Here is a tiny trained network, its code and every weight. The questions are about switching its units off for an input and a target symbol, where a switched-off unit gives its printed mean instead of its output.

import numpy as np


def w(rows, s, z=0):
    codes = np.array(rows[::2]) - 128.0
    scale = np.full(codes.shape[1], s)
    scale[-1] = z or s
    return codes * scale


def f(y):
    return np.maximum(y, 0)


def softmax(a):
    e = np.exp(a - a.max(-1, keepdims=True))
    return e / e.sum(-1, keepdims=True)


def log_softmax(a):
    a = a - a.max(-1, keepdims=True)
    return a - np.log(np.exp(a).sum(-1, keepdims=True))


def net(x, mask):
    ids = ['αβγδζηθλμξπστφψω'.index(c) for c in x.split()]
    T = len(ids)
    res = E[ids] + P[:T]
    u = 0
    for l in range(2):
        q, k, v = (res @ M[l].T for M in (Q, K, V))
        z = softmax(np.where(np.tri(T) > 0, q @ k.T / 3**0.5, -1e9)) @ v
        res = res + np.where(mask[u], z, O[l][:, -1]) @ O[l][:, :-1]
        u += 1
        y = f(res @ A[l][:, :-1].T + A[l][:, -1])
        res = res + np.where(mask[u : u + 12], y, B[l][:, -1]) @ B[l][:, :-1]
        u += 12
    return log_softmax(res[-1] @ U[:, :-1].T + U[:, -1])


Q, K, V, O, A, B = {}, {}, {}, {}, {}, {}
E = w([
[245,19,204,131,145],'α',
[50,157,145,192,65],'β',
[59,33,158,81,82],'γ',
[84,27,163,112,84],'δ',
[177,195,49,62,121],'ζ',
[172,76,63,209,38],'η',
[17,140,143,185,96],'θ',
[147,151,19,192,213],'λ',
[60,146,148,91,231],'μ',
[193,211,184,64,65],'ξ',
[136,30,139,13,203],'π',
[254,86,198,124,146],'σ',
[92,169,198,226,175],'τ',
[61,161,170,207,117],'φ',
[154,29,7,137,176],'ψ',
[64,157,182,206,148],'ω',
],0.0075)
P = w([
[183,51,162,223,252],'0',
[223,116,229,165,186],'1',
[198,114,205,156,165],'2',
[181,112,191,146,151],'3',
[166,103,178,135,134],'4',
[152,106,162,125,117],'5',
[150,116,151,115,108],'6',
[138,110,133,105,97],'7',
[133,114,118,92,82],'8',
[119,114,110,80,67],'9',
[114,116,98,70,53],'10',
[109,122,88,59,31],'11',
[102,132,67,45,16],'12',
[104,118,84,72,62],'13',
],0.0036)
Q[0] = w([
[35,168,59,145,137],'L0H1',
[61,132,89,152,130],'L0H1',
[9,210,64,208,161],'L0H1',
],0.013)
K[0] = w([
[144,118,176,166,221],'L0H1',
[136,100,162,176,208],'L0H1',
[157,113,138,168,251],'L0H1',
],0.016)
V[0] = w([
[55,2,134,158,164],'L0H1',
[93,116,71,70,87],'L0H1',
[124,56,190,212,130],'L0H1',
],0.0063)
O[0] = w([
[2,44,98,145,140,35],'L0H1',
[111,94,169,106,54,1],'L0H1',
[86,103,44,142,163,174],'L0H1',
],0.0069,0.00092)
A[0] = w([
[158,3,140,59,72,217],'L0N1',
[156,162,38,157,103,179],'L0N2',
[155,171,235,174,113,125],'L0N3',
[26,141,191,206,129,253],'L0N4',
[123,135,233,166,90,152],'L0N5',
[50,40,63,167,119,165],'L0N6',
[147,159,102,17,134,179],'L0N7',
[76,116,156,76,127,186],'L0N8',
[128,107,78,45,253,159],'L0N9',
[195,74,97,172,101,161],'L0N10',
[169,116,38,183,142,159],'L0N11',
[80,201,84,169,152,211],'L0N12',
],0.0074,0.0054)
B[0] = w([
[156,32,144,60,79,255],'L0N1',
[168,180,51,165,97,204],'L0N2',
[168,137,231,120,64,170],'L0N3',
[3,158,175,186,140,226],'L0N4',
[142,126,232,128,49,172],'L0N5',
[134,58,189,199,130,200],'L0N6',
[173,155,103,43,169,228],'L0N7',
[71,143,179,67,120,178],'L0N8',
[161,107,115,50,215,208],'L0N9',
[195,85,101,164,97,196],'L0N10',
[179,93,56,186,134,189],'L0N11',
[97,203,103,175,142,217],'L0N12',
],0.0071,0.005)
Q[1] = w([
[83,217,23,255,128],'L1H1',
[30,176,134,136,226],'L1H1',
[20,142,181,228,84],'L1H1',
],0.0079)
K[1] = w([
[184,125,131,254,187],'L1H1',
[142,116,181,131,212],'L1H1',
[122,48,197,203,132],'L1H1',
],0.0068)
V[1] = w([
[100,129,224,87,72],'L1H1',
[153,144,156,152,2],'L1H1',
[97,171,65,198,81],'L1H1',
],0.0085)
O[1] = w([
[38,110,144,80,68,2],'L1H1',
[96,171,106,160,20,56],'L1H1',
[164,115,135,255,93,1],'L1H1',
],0.0096,0.0029)
A[1] = w([
[1,188,116,232,91,144],'L1N1',
[144,178,96,49,210,253],'L1N2',
[122,185,96,160,200,116],'L1N3',
[155,147,170,183,28,163],'L1N4',
[97,137,224,199,95,198],'L1N5',
[253,71,114,134,141,216],'L1N6',
[127,3,77,149,68,248],'L1N7',
[74,248,187,104,154,239],'L1N8',
[94,71,185,25,103,169],'L1N9',
[135,184,129,189,13,155],'L1N10',
[210,130,211,177,68,129],'L1N11',
[119,130,150,18,95,168],'L1N12',
],0.0065,0.0029)
B[1] = w([
[194,108,179,24,88,174],'L1N1',
[84,210,109,114,162,236],'L1N2',
[135,174,162,194,121,178],'L1N3',
[99,200,82,130,48,176],'L1N4',
[163,74,149,33,43,173],'L1N5',
[160,69,42,66,111,248],'L1N6',
[1,56,66,203,135,180],'L1N7',
[38,93,43,83,171,177],'L1N8',
[150,129,240,227,148,222],'L1N9',
[74,226,66,131,110,168],'L1N10',
[147,156,110,148,45,184],'L1N11',
[180,164,194,208,168,211],'L1N12',
],0.0065,0.012)
U = w([
[92,17,66,65,157,57],'α',
[123,87,126,102,122,146],'β',
[68,87,178,189,118,188],'γ',
[99,90,131,95,126,230],'δ',
[226,97,169,110,76,39],'ζ',
[139,74,139,124,128,251],'η',
[171,128,139,228,165,151],'θ',
[10,196,99,174,194,183],'λ',
[91,97,124,77,127,86],'μ',
[145,254,176,198,95,51],'ξ',
[181,144,209,137,174,25],'π',
[179,189,61,3,134,209],'σ',
[90,133,78,175,88,167],'τ',
[120,136,128,143,138,57],'φ',
[78,131,111,36,81,21],'ψ',
[131,149,142,162,129,98],'ω',
],0.0062,0.0029)

Each question gives the input, a string of symbols that net reads in full, and the target symbol t.
The units are the heads (3 rows each of Q, K, V and O) and the neurons (one row each of A and B). Each row of codes is followed by its name. A weight is (code - 128) times the scale printed after its matrix; where a second scale follows, it is the last column's (O, A, B and U).
mask holds one flag per unit, layer by layer, with each layer's heads first. A switched-off unit (its flag False) gives its mean, the last column of its rows in O or B, instead of its output. The means were averaged over made-up inputs and are rounded, as every weight is.
A unit's drop is (log p(t) with every unit on - log p(t) with that unit switched off) / (log p(t) with every unit on - log p(t) with every unit switched off).
unit that matters most: the unit with the biggest drop
k most important neurons: the k neurons with the biggest drops, biggest first
k most important neurons of layer l: the k neurons of layer l with the biggest drops, biggest first
drop of u: that unit's drop, to one decimal
input η θ ζ ζ α μ ω φ, target ξ: 4 most important neurons of layer 0 => (L0N6 L0N11 L0N1 L0N9)
input α ζ α ζ α ω, target λ: unit that matters most => L0H1
input η ζ ζ α α α ζ σ α φ η θ, target ξ: 2 most important neurons => (L0N6 L0N11)
input η γ ψ ψ ζ ζ β, target ξ: 3 most important neurons => (L0N11 L1N6 L0N9)
input ζ ξ γ μ π σ α α, target π: 3 most important neurons => (L1N9 L1N12 L0N1)
input μ α γ ζ ζ α ω α ζ α ξ, target ξ: 2 most important neurons of layer 1 => (L1N12 L1N9)
input ζ φ γ η φ α α α θ ζ σ ξ ζ σ, target ζ: 4 most important neurons => (L0N4 L0N7 L1N2 L0N2)
input ζ λ τ α δ ζ α θ ζ δ ζ φ, target ψ: 2 most important neurons of layer 1 => (L1N1 L1N5)
input η α α λ α ζ ω η λ ω η τ, target ξ: 3 most important neurons of layer 0 => (L0N6 L0N11 L0N1)
input ζ φ μ μ ζ η β ζ ζ λ τ β, target ψ: 2 most important neurons of layer 1 => (L1N1 L1N5)
input γ ξ ξ ζ δ μ ζ τ ζ η γ μ α, target γ: 4 most important neurons of layer 0 => (L0N1 L0N8 L0N11 L0N9)
input λ μ τ α α τ λ α, target α: 2 most important neurons of layer 1 => (L1N6 L1N7)
input ζ ζ π α, target π: 2 most important neurons of layer 0 => (L0N1 L0N11)
input τ ζ ψ ζ ζ ω σ ψ γ α γ η τ, target θ: most important neuron => (L0N1)
input η θ μ σ η τ γ ζ μ β ζ φ, target ξ: 3 most important neurons of layer 1 => (L1N6 L1N10 L1N4)
input τ ζ ζ, target σ: 2 most important neurons of layer 1 => (L1N9 L1N7)
input φ α γ φ γ α, target γ: 3 most important neurons => (L1N9 L1N7 L0N1)
input μ β τ μ ζ σ π π ψ η ζ ξ α, target ξ: 4 most important neurons of layer 0 => (L0N5 L0N3 L0N11 L0N9)
input ζ ζ τ λ δ τ ζ ζ τ η φ ζ τ, target ψ: 2 most important neurons of layer 1 => (L1N1 L1N5)
input ξ ζ μ, target λ: unit that matters most => L1N8
input ξ γ η δ α ζ ξ, target ξ: 3 most important neurons of layer 1 => (L1N12 L1N6 L1N9)
input δ μ π σ ζ γ, target γ: 2 most important neurons => (L1N9 L0N1)
input ζ γ ζ θ η ζ ζ ζ ζ λ π, target π: 4 most important neurons => (L1N9 L1N12 L0N1 L0N8)
input ζ ζ ζ ζ α η α ζ σ λ λ φ, target ψ: drop of L0H1 => 0.1
input ζ α θ, target ψ: drop of L0N3 => 0.1
